Below is a small trained network, with its code and all its weights. Each question gives an input and a class and asks what happens when units are switched off, that is, made to give their printed mean instead of their output.

import numpy as np


def w(rows, s, z=0):
    codes = np.array(rows[::2]) - 128.0
    scale = np.full(codes.shape[1], s)
    scale[-1] = z or s
    return codes * scale


def f(y):
    return np.maximum(y, 0)


def log_softmax(a):
    a = a - a.max(-1, keepdims=True)
    return a - np.log(np.exp(a).sum(-1, keepdims=True))


def net(x, mask):
    res = np.array(x, float).reshape(1, 6) / 4 @ E
    y = f(res @ A[0][:, :-1].T + A[0][:, -1])
    res = res + np.where(mask, y, B[0][:, -1]) @ B[0][:, :-1]
    return log_softmax(res[-1] @ U[:, :-1].T + U[:, -1])


A, B = {}, {}
E = w([
[129,126,125],'x0',
[126,129,131],'x1',
[174,11,171],'x2',
[151,119,1],'x3',
[244,186,177],'x4',
[126,127,116],'x5',
],0.0092)
A[0] = w([
[126,87,59,212],'neuron 1',
[94,165,151,135],'neuron 2',
[93,126,124,54],'neuron 3',
[178,38,192,76],'neuron 4',
[75,100,122,77],'neuron 5',
[95,165,144,115],'neuron 6',
[80,99,133,75],'neuron 7',
[84,211,145,78],'neuron 8',
[160,149,57,229],'neuron 9',
[153,86,133,35],'neuron 10',
[165,71,143,54],'neuron 11',
[132,113,134,57],'neuron 12',
[107,177,119,4],'neuron 13',
[153,202,98,135],'neuron 14',
[180,85,164,136],'neuron 15',
[131,123,68,178],'neuron 16',
[119,161,101,177],'neuron 17',
[111,148,126,64],'neuron 18',
[146,173,149,95],'neuron 19',
[98,137,59,142],'neuron 20',
[152,134,89,240],'neuron 21',
[133,121,91,112],'neuron 22',
[93,182,108,148],'neuron 23',
[103,103,109,105],'neuron 24',
[70,151,228,187],'neuron 25',
[105,191,94,54],'neuron 26',
[200,132,66,213],'neuron 27',
[72,118,102,58],'neuron 28',
[147,90,187,86],'neuron 29',
[249,120,116,96],'neuron 30',
[131,90,137,36],'neuron 31',
[125,134,184,171],'neuron 32',
[149,65,140,69],'neuron 33',
[188,149,132,104],'neuron 34',
[79,117,72,128],'neuron 35',
[182,86,137,143],'neuron 36',
[123,209,121,173],'neuron 37',
[127,170,116,96],'neuron 38',
[173,106,86,109],'neuron 39',
[101,132,179,187],'neuron 40',
[92,84,120,148],'neuron 41',
[94,188,121,42],'neuron 42',
[168,154,142,105],'neuron 43',
[40,124,157,122],'neuron 44',
[190,94,90,159],'neuron 45',
],0.013,0.0033)
B[0] = w([
[100,150,180,225],'neuron 1',
[119,29,79,170],'neuron 2',
[179,152,115,149],'neuron 3',
[83,157,58,254],'neuron 4',
[146,215,111,178],'neuron 5',
[101,109,95,165],'neuron 6',
[197,196,136,172],'neuron 7',
[105,113,60,194],'neuron 8',
[35,55,172,235],'neuron 9',
[127,151,54,160],'neuron 10',
[103,173,27,186],'neuron 11',
[140,98,75,134],'neuron 12',
[140,113,91,156],'neuron 13',
[151,105,121,209],'neuron 14',
[68,137,109,215],'neuron 15',
[86,129,173,205],'neuron 16',
[110,25,118,184],'neuron 17',
[112,136,69,140],'neuron 18',
[108,135,99,169],'neuron 19',
[115,137,170,215],'neuron 20',
[80,97,180,201],'neuron 21',
[97,115,150,165],'neuron 22',
[106,137,133,196],'neuron 23',
[148,170,146,164],'neuron 24',
[61,70,176,248],'neuron 25',
[114,111,88,188],'neuron 26',
[104,132,226,235],'neuron 27',
[142,163,127,180],'neuron 28',
[129,74,93,205],'neuron 29',
[102,164,135,240],'neuron 30',
[100,134,76,151],'neuron 31',
[80,106,142,198],'neuron 32',
[86,158,63,185],'neuron 33',
[118,254,156,188],'neuron 34',
[146,164,159,210],'neuron 35',
[89,120,123,202],'neuron 36',
[91,96,105,209],'neuron 37',
[111,95,81,163],'neuron 38',
[91,96,144,180],'neuron 39',
[101,75,163,196],'neuron 40',
[150,203,168,188],'neuron 41',
[142,106,82,174],'neuron 42',
[78,200,134,175],'neuron 43',
[118,219,170,205],'neuron 44',
[95,88,146,202],'neuron 45',
],0.0052,0.0081)
U = w([
[85,29,250,102],'0',
[114,97,174,253],'1',
[106,93,187,160],'2',
[114,84,2,45],'3',
[123,110,190,182],'4',
[155,254,203,70],'5',
[255,107,167,29],'6',
],0.0091,0.005)

Each question gives the input, the list of numbers given to net, and the class t.
The units are the neurons (one row each of A and B). Each row of codes is followed by its name. A weight is (code - 128) times the scale printed after its matrix; where a second scale follows, it is the last column's (A, B and U).
mask holds one flag per neuron, in row order. A switched-off neuron (its flag False) gives its mean, the last column of its row in B, instead of its output. The means were averaged over made-up inputs and are rounded, as every weight is.
A unit's drop is (log p(t) with every unit on - log p(t) with that unit switched off) / (log p(t) with every unit on - log p(t) with every unit switched off).
The circuit of an input: a set's keep is (log p(t) with only the set's units on - log p(t) with every unit switched off) / (log p(t) with every unit on - log p(t) with every unit switched off). Starting from the 12 units with the biggest drops (on a tie, the unit counted first), units are removed one at a time, each time the one whose removal leaves the highest keep (on an exact tie, the one counted first), for as long as the keep stays at least 0.8.
circuit, biggest first: the units of the circuit, biggest drop first
most important unit: the unit with the biggest drop
top k neurons: the k neurons with the biggest drops, biggest first
drop of u: that unit's drop, to one decimal
input [5,3,6,7,-7,2], class 0: circuit, biggest first => (neuron 1)
input [-1,-1,-4,-6,-8,-1], class 5: circuit, biggest first => (neuron 44; neuron 5)
input [1,2,7,4,-4,-3], class 3: circuit, biggest first => (neuron 11; neuron 33)
input [-5,-4,-5,-4,-4,-4], class 3: circuit, biggest first => (neuron 8; neuron 27)
input [-2,6,6,-5,-1,5], class 1: circuit, biggest first => (neuron 4; neuron 9; neuron 11)
input [8,-5,-8,-8,8,-5], class 0: circuit, biggest first => (neuron 25; neuron 2)
input [-1,6,7,8,-4,6], class 0: circuit, biggest first => (neuron 1; neuron 27)
input [7,-5,-7,7,1,-2], class 0: top 2 neurons => (neuron 9; neuron 27)
input [8,2,-7,6,-6,3], class 4: top 3 neurons => (neuron 20; neuron 35; neuron 1)
input [0,0,-7,-8,0,-8], class 0: top 2 neurons => (neuron 25; neuron 40)
input [4,-3,-6,-3,1,4], class 3: top 2 neurons => (neuron 8; neuron 27)
input [6,-6,-3,-3,-8,2], class 5: drop of neuron 7 => 0.1
input [-1,1,-6,-1,-3,-4], class 3: drop of neuron 27 => 0.2
input [-6,-1,-8,-6,-2,-1], class 3: most important unit => neuron 8
input [4,-6,-7,2,4,5], class 3: drop of neuron 27 => -0.1
